[[-20   4   8  14   7   2  32  -8 -17   5 -32   3 -24 -13 -10]
 [-16   1   1  10   1   2  24  -8 -23   1 -24  -1 -29 -16  -2]
 [ 31  34  37   8  43  18 -35 -23  30  34   1  28 -23   5 -22]
 [ -3  -1   4  -6  -3   4 -13 -20  73  -6  40  -4  -6 -21   2]
 [-24   3  10  34   6   6   9 -35  14   5  -9   4 -24 -17 -12]
 [ 13  14  21  15  25   2  10  -8 -12  18 -16  25 -19  11 -16]]
->
[[ -3  -1   4  -6  -3   4 -13 -20  73  -6  40  -4  -6 -21   2]
 [-16   1   1  10   1   2  24  -8 -23   1 -24  -1 -29 -16  -2]
 [-24   3  10  34   6   6   9 -35  14   5  -9   4 -24 -17 -12]
 [-20   4   8  14   7   2  32  -8 -17   5 -32   3 -24 -13 -10]
 [ 13  14  21  15  25   2  10  -8 -12  18 -16  25 -19  11 -16]
 [ 31  34  37   8  43  18 -35 -23  30  34   1  28 -23   5 -22]]

[[ 49  64  28  24  51  43 -17  44  46  57]
 [ 47   3  54  38 -13  49 -20  38  61 -26]
 [ 34  44  45  47  46  62 -46  21 -21  53]]
->
[[ 47   3  54  38 -13  49 -20  38  61 -26]
 [ 34  44  45  47  46  62 -46  21 -21  53]
 [ 49  64  28  24  51  43 -17  44  46  57]]

[[ 35   4  25  28 -27]
 [ 62  22 -14  47 -41]
 [ 45  15  34  18 -33]
 [  0  14   1  20 -11]
 [ 31  26 -10   0  -7]
 [ 24 -33 -30  46 -11]
 [ 43  -7   6   9 -37]
 [ 36   0 -37  68 -23]
 [ 27 -16  26  10   1]
 [ 42   2 -14  48 -55]]
->
[[ 24 -33 -30  46 -11]
 [ 27 -16  26  10   1]
 [ 43  -7   6   9 -37]
 [ 36   0 -37  68 -23]
 [ 42   2 -14  48 -55]
 [ 35   4  25  28 -27]
 [  0  14   1  20 -11]
 [ 45  15  34  18 -33]
 [ 62  22 -14  47 -41]
 [ 31  26 -10   0  -7]]

[[-13  13   0  16  10 -13  -6 -13  41]
 [ -5 -20 -14  24  17   8  20   2 -47]
 [-30  -6   0   8 -14   4 -19   8  66]
 [-29  35 -32 -20  28 -37 -17 -12  46]
 [ 20  30  -8  -2  13   9  -1  -3  28]
 [-26  37 -12 -13  37 -35   2   8 -61]]
->
[[ -5 -20 -14  24  17   8  20   2 -47]
 [-30  -6   0   8 -14   4 -19   8  66]
 [-13  13   0  16  10 -13  -6 -13  41]
 [ 20  30  -8  -2  13   9  -1  -3  28]
 [-29  35 -32 -20  28 -37 -17 -12  46]
 [-26  37 -12 -13  37 -35   2   8 -61]]

[[-57  36 -58  11  51  49 -54  30   7 -61 -20 -21  14]
 [-25  -8 -52 -59 -44 -24  34   9 -34   0  53  56  55]
 [ 23   3 -23  21  64  32  19 -53  43  49  61 -57 -53]
 [-70 -64 -38 -30  22  26 -69  30 -26 -47 -15  43 -55]
 [ 23  22  26 -14  70 -63  61  53 -38   7  28  21 -20]]
->
[[-70 -64 -38 -30  22  26 -69  30 -26 -47 -15  43 -55]
 [-25  -8 -52 -59 -44 -24  34   9 -34   0  53  56  55]
 [ 23   3 -23  21  64  32  19 -53  43  49  61 -57 -53]
 [ 23  22  26 -14  70 -63  61  53 -38   7  28  21 -20]
 [-57  36 -58  11  51  49 -54  30   7 -61 -20 -21  14]]

[[-33  -4 -54  41  30  55]
 [-59   7 -64 -43  42  31]
 [ 12 -18  36  35 -24  39]
 [ 25  27  43  -4 -19   8]
 [-42 -56 -48  49 -20 -48]]
->
[[-42 -56 -48  49 -20 -48]
 [ 12 -18  36  35 -24  39]
 [-33  -4 -54  41  30  55]
 [-59   7 -64 -43  42  31]
 [ 25  27  43  -4 -19   8]]
---
[[ 61   0  11  16  14  58 -57   5  52  -9  -2  10]
 [ 19   0  11  16  14  38 -57   5  52 -20  -2  10]]
->
[[ 10  10]
 [ -2  -2]
 [ -9 -20]
 [ 52  52]
 [  5   5]
 [-57 -57]
 [ 58  38]
 [ 14  14]
 [ 16  16]
 [ 11  11]
 [  0   0]
 [ 61  19]]

[[-29  -4 -30 -31 -16  24]
 [-67  -5 -58 -60 -42  42]]
->
[[ 24  42]
 [-16 -42]
 [-31 -60]
 [-30 -58]
 [ -4  -5]
 [-29 -67]]

[[ 52  52  52  53]
 [-50 -50 -50 -51]
 [-74 -75 -75 -76]
 [-13 -13 -13 -14]
 [ 30  30  30  31]
 [ 30  30  30  31]
 [ -1  -1  -1  -1]
 [-60 -61 -61 -63]
 [ -4  -4  -4  -4]
 [ 62  62  62  63]]
->
[[ 53 -51 -76 -14  31  31  -1 -63  -4  63]
 [ 52 -50 -75 -13  30  30  -1 -61  -4  62]
 [ 52 -50 -75 -13  30  30  -1 -61  -4  62]
 [ 52 -50 -74 -13  30  30  -1 -60  -4  62]]

[[ 51 -26   9 -48 -12  -9 -36  -3   2 -50  16  24  16  27 -11]
 [ 27  10   6  50  48  53  30 -13 -57  37 -22   7 -37 -19  25]
 [-40  -2 -37  49  37 -27  40 -39  -4  44 -47 -18 -62  -9 -30]
 [  8   0  18 -21 -26  33   9  29 -17 -31   9   6  21  15  14]
 [ 10 -38   8 -53  22  -7 -51  -7  -5 -41   9  25  17   6  -3]]
->
[[-11  25 -30  14  -3]
 [ 27 -19  -9  15   6]
 [ 16 -37 -62  21  17]
 [ 24   7 -18   6  25]
 [ 16 -22 -47   9   9]
 [-50  37  44 -31 -41]
 [  2 -57  -4 -17  -5]
 [ -3 -13 -39  29  -7]
 [-36  30  40   9 -51]
 [ -9  53 -27  33  -7]
 [-12  48  37 -26  22]
 [-48  50  49 -21 -53]
 [  9   6 -37  18   8]
 [-26  10  -2   0 -38]
 [ 51  27 -40   8  10]]

[[-48  46 -45  -7  -4   5  25]
 [-57  67 -57  72 -69  69 -31]]
->
[[ 25 -31]
 [  5  69]
 [ -4 -69]
 [ -7  72]
 [-45 -57]
 [ 46  67]
 [-48 -57]]

[[-15 -21   9  15  57 -20   5   7  16 -16 -62]
 [-26 -31  21 -24 -17   1  36 -17 -33 -21 -19]
 [  1  -7  11 -12 -16 -20  -2   4   0  -9  -9]
 [-42 -53  38 -35 -37 -45  25 -42  -9 -40   8]
 [ 23  31 -39  15 -11  22 -29  21 -18  34   8]]
->
[[-62 -19  -9   8   8]
 [-16 -21  -9 -40  34]
 [ 16 -33   0  -9 -18]
 [  7 -17   4 -42  21]
 [  5  36  -2  25 -29]
 [-20   1 -20 -45  22]
 [ 57 -17 -16 -37 -11]
 [ 15 -24 -12 -35  15]
 [  9  21  11  38 -39]
 [-21 -31  -7 -53  31]
 [-15 -26   1 -42  23]]
